Below are the code and all the weights of a small trained network. Each question names an input and a target symbol and asks about switching units off, where a switched-off unit gives its printed mean instead of its output.

import numpy as np


def w(rows, s, z=0):
    codes = np.array(rows[::2]) - 128.0
    scale = np.full(codes.shape[1], s)
    scale[-1] = z or s
    return codes * scale


def f(y):
    return y / 2 * (1 + np.tanh(0.7978845608 * (y + 0.044715 * y**3)))


def softmax(a):
    e = np.exp(a - a.max(-1, keepdims=True))
    return e / e.sum(-1, keepdims=True)


def log_softmax(a):
    a = a - a.max(-1, keepdims=True)
    return a - np.log(np.exp(a).sum(-1, keepdims=True))


def net(x, mask):
    ids = ['ΞΠΣΨΩαβγδεζθλμτφ'.index(c) for c in x.split()]
    T = len(ids)
    res = E[ids] + P[:T]
    u = 0
    for l in range(2):
        q, k, v = (res @ M[l].T for M in (Q, K, V))
        z = softmax(np.where(np.tri(T) > 0, q @ k.T / 4**0.5, -1e9)) @ v
        res = res + np.where(mask[u], z, O[l][:, -1]) @ O[l][:, :-1]
        u += 1
        y = f(res @ A[l][:, :-1].T + A[l][:, -1])
        res = res + np.where(mask[u : u + 12], y, B[l][:, -1]) @ B[l][:, :-1]
        u += 12
    return log_softmax(res[-1] @ U[:, :-1].T + U[:, -1])


Q, K, V, O, A, B = {}, {}, {}, {}, {}, {}
E = w([
[95,110,84,109,124,118,83],'Ξ',
[104,109,183,45,105,102,165],'Π',
[196,124,100,142,227,108,71],'Σ',
[117,225,112,169,62,89,154],'Ψ',
[117,138,89,163,201,100,220],'Ω',
[76,120,110,114,140,133,67],'α',
[183,204,61,122,163,86,121],'β',
[208,104,163,129,120,150,58],'γ',
[214,89,81,119,183,117,163],'δ',
[73,148,91,87,192,123,86],'ε',
[109,106,81,104,79,127,92],'ζ',
[109,174,178,118,97,87,94],'θ',
[98,113,208,113,177,147,137],'λ',
[108,66,74,228,43,148,74],'μ',
[156,157,105,205,195,128,175],'τ',
[129,223,177,99,169,254,124],'φ',
],0.013)
P = w([
[172,123,241,62,63,3,1],'0',
[119,140,127,92,113,176,93],'1',
[118,143,101,107,127,192,110],'2',
[107,139,94,128,145,190,114],'3',
[97,141,89,138,165,192,117],'4',
[90,141,93,157,170,180,127],'5',
[93,140,82,151,173,170,127],'6',
],0.005)
Q[0] = w([
[253,143,142,163,166,113,181],'L0H0',
[63,119,116,144,170,191,46],'L0H0',
[49,129,81,84,90,103,72],'L0H0',
[169,136,82,128,162,103,104],'L0H0',
],0.011)
K[0] = w([
[124,111,62,246,101,254,153],'L0H0',
[146,152,188,140,173,107,35],'L0H0',
[128,113,133,68,74,11,101],'L0H0',
[183,68,78,198,63,127,62],'L0H0',
],0.008)
V[0] = w([
[49,217,188,81,170,175,83],'L0H0',
[139,177,89,202,80,216,52],'L0H0',
[72,82,151,208,3,55,135],'L0H0',
[165,171,114,89,122,145,206],'L0H0',
],0.0051)
O[0] = w([
[44,202,107,95,209,82,139,234],'L0H0',
[176,217,150,77,77,133,105,90],'L0H0',
[185,137,114,169,50,164,254,1],'L0H0',
[178,136,116,83,220,62,188,126],'L0H0',
],0.0063,0.0021)
A[0] = w([
[120,182,113,113,155,168,118,116],'L0N0',
[118,1,60,160,79,81,66,158],'L0N1',
[94,116,102,117,181,101,120,144],'L0N2',
[59,175,114,174,116,163,92,204],'L0N3',
[126,157,193,75,61,124,110,209],'L0N4',
[90,136,213,67,173,142,140,158],'L0N5',
[210,193,84,151,108,41,107,199],'L0N6',
[143,152,215,52,112,132,89,193],'L0N7',
[143,103,85,238,169,173,116,252],'L0N8',
[99,163,154,113,34,54,77,212],'L0N9',
[77,161,170,93,210,166,99,81],'L0N10',
[107,187,55,119,153,68,87,141],'L0N11',
],0.0083,0.0037)
B[0] = w([
[168,170,96,116,112,97,140,190],'L0N0',
[176,157,108,2,69,74,77,167],'L0N1',
[101,106,82,92,106,72,90,208],'L0N2',
[134,217,142,120,56,122,173,232],'L0N3',
[124,170,193,112,157,193,141,188],'L0N4',
[127,121,157,59,148,105,152,239],'L0N5',
[180,169,150,223,161,114,144,219],'L0N6',
[115,162,183,98,191,150,123,225],'L0N7',
[136,149,88,72,194,196,163,222],'L0N8',
[132,193,234,127,120,153,108,200],'L0N9',
[145,149,122,55,112,112,127,249],'L0N10',
[147,156,123,196,105,99,68,254],'L0N11',
],0.0078,0.0043)
Q[1] = w([
[155,56,89,100,70,78,86],'L1H0',
[79,34,207,112,126,125,228],'L1H0',
[69,131,97,154,33,220,113],'L1H0',
[254,169,226,247,238,128,178],'L1H0',
],0.0065)
K[1] = w([
[142,91,137,167,176,47,88],'L1H0',
[13,45,100,147,122,149,184],'L1H0',
[131,121,178,182,12,88,51],'L1H0',
[124,206,1,106,123,214,166],'L1H0',
],0.0076)
V[1] = w([
[49,42,90,99,93,86,147],'L1H0',
[9,64,143,216,245,32,35],'L1H0',
[3,219,182,139,196,100,242],'L1H0',
[94,46,214,236,209,197,184],'L1H0',
],0.0047)
O[1] = w([
[99,205,81,81,87,128,192,1],'L1H0',
[113,192,1,103,128,152,53,73],'L1H0',
[13,97,114,180,123,114,97,237],'L1H0',
[109,114,29,159,133,196,120,17],'L1H0',
],0.0082,0.0076)
A[1] = w([
[79,78,192,102,104,119,174,121],'L1N0',
[106,151,163,147,112,91,188,32],'L1N1',
[57,110,161,80,72,108,105,106],'L1N2',
[96,117,107,70,104,61,117,155],'L1N3',
[111,123,145,107,224,77,113,82],'L1N4',
[114,105,165,51,158,127,153,15],'L1N5',
[160,127,205,113,157,180,138,253],'L1N6',
[92,182,67,229,129,170,116,168],'L1N7',
[84,162,151,50,96,170,118,172],'L1N8',
[134,133,112,59,193,159,88,168],'L1N9',
[119,145,148,100,135,213,209,142],'L1N10',
[95,2,51,91,145,124,188,182],'L1N11',
],0.0088,0.0044)
B[1] = w([
[174,122,64,176,155,109,112,213],'L1N0',
[125,66,89,94,97,125,86,160],'L1N1',
[167,170,59,165,165,111,120,209],'L1N2',
[167,215,109,89,101,151,135,182],'L1N3',
[97,121,61,147,45,144,131,234],'L1N4',
[160,88,66,170,74,162,144,186],'L1N5',
[86,111,120,120,166,140,177,248],'L1N6',
[146,134,115,184,55,219,168,159],'L1N7',
[72,162,98,114,135,163,152,210],'L1N8',
[149,26,84,83,76,171,101,199],'L1N9',
[157,172,105,201,170,182,65,145],'L1N10',
[122,123,134,83,48,1,205,157],'L1N11',
],0.0083,0.012)
U = w([
[127,144,172,90,152,97,143,205],'Ξ',
[98,131,101,114,69,65,238,138],'Π',
[144,120,144,105,125,138,111,83],'Σ',
[68,11,136,171,129,52,97,118],'Ψ',
[134,121,142,111,113,129,126,85],'Ω',
[39,194,193,104,227,116,128,225],'α',
[152,47,102,124,139,148,20,10],'β',
[74,53,196,78,157,197,101,253],'γ',
[150,126,159,74,104,154,146,131],'δ',
[119,198,122,86,153,65,131,81],'ε',
[157,151,165,119,232,89,204,250],'ζ',
[81,87,185,174,2,184,120,98],'θ',
[90,108,49,173,176,252,154,93],'λ',
[192,33,126,91,114,86,172,128],'μ',
[117,116,147,115,111,129,103,125],'τ',
[214,169,90,203,166,77,73,17],'φ',
],0.006,0.0031)

Each question gives the input, a string of symbols that net reads in full, and the target symbol t.
The units are the heads (4 rows each of Q, K, V and O) and the neurons (one row each of A and B). Each row of codes is followed by its name. A weight is (code - 128) times the scale printed after its matrix; where a second scale follows, it is the last column's (O, A, B and U).
mask holds one flag per unit, layer by layer, with each layer's heads first. A switched-off unit (its flag False) gives its mean, the last column of its rows in O or B, instead of its output. The means were averaged over made-up inputs and are rounded, as every weight is.
A unit's drop is (log p(t) with every unit on - log p(t) with that unit switched off) / (log p(t) with every unit on - log p(t) with every unit switched off).
most important unit: the unit with the biggest drop
k most important neurons: the k neurons with the biggest drops, biggest first
k most important neurons of layer l: the k neurons of layer l with the biggest drops, biggest first
input β θ Ξ Π ζ, target β: most important unit => L1H0
input β Π Ω ε Π δ, target μ: 3 most important neurons of layer 1 => [L1N11; L1N9; L1N8]
input λ λ μ, target λ: 3 most important neurons => [L0N3; L0N8; L1N7]
input Π Σ Ξ φ Ψ τ τ, target Ψ: 3 most important neurons of layer 0 => [L0N10; L0N3; L0N0]
input μ β α Ω θ Ψ, target ζ: 2 most important neurons => [L0N1; L1N6]
input β δ Π φ Π λ μ, target β: 2 most important neurons of layer 1 => [L1N9; L1N6]
input Π β φ ε Ξ δ Π, target Π: 2 most important neurons => [L1N11; L0N6]
input Ψ γ Ψ Σ ε Ξ, target Ψ: 4 most important neurons => [L0N9; L0N6; L0N4; L1N3]
input α ε Π Π Σ β, target φ: 2 most important neurons => [L0N11; L0N6]
input Ω μ φ δ Ω, target Ψ: 3 most important neurons of layer 0 => [L0N10; L0N3; L0N0]
input Ω Π Π φ ε τ β, target Ψ: 3 most important neurons of layer 0 => [L0N10; L0N3; L0N0]
input α θ α Π Π φ Ψ, target Ψ: 3 most important neurons of layer 0 => [L0N10; L0N0; L0N3]
input φ Π Ξ δ τ μ α, target φ: 2 most important neurons => [L1N2; L1N0]
input μ Π Ψ γ Σ, target ζ: most important unit => L0H0
input φ ε δ, target Ψ: 2 most important neurons of layer 0 => [L0N7; L0N5]
input Π μ θ γ, target ζ: 2 most important neurons => [L0N1; L1N6]
input Ψ Π δ λ Σ ε, target Ψ: 4 most important neurons => [L0N9; L0N6; L0N4; L0N2]
input Ω λ Ψ Ω δ Ω, target Π: 2 most important neurons => [L1N11; L0N9]
input Π Σ δ τ β, target φ: 2 most important neurons of layer 1 => [L1N6; L1N8]
input Π τ ε, target Π: most important unit => L0H0
input Π Π γ μ τ β, target ζ: 4 most important neurons of layer 1 => [L1N4; L1N9; L1N6; L1N5]
input Ψ Π δ ε, target Ψ: 2 most important neurons of layer 0 => [L0N9; L0N6]
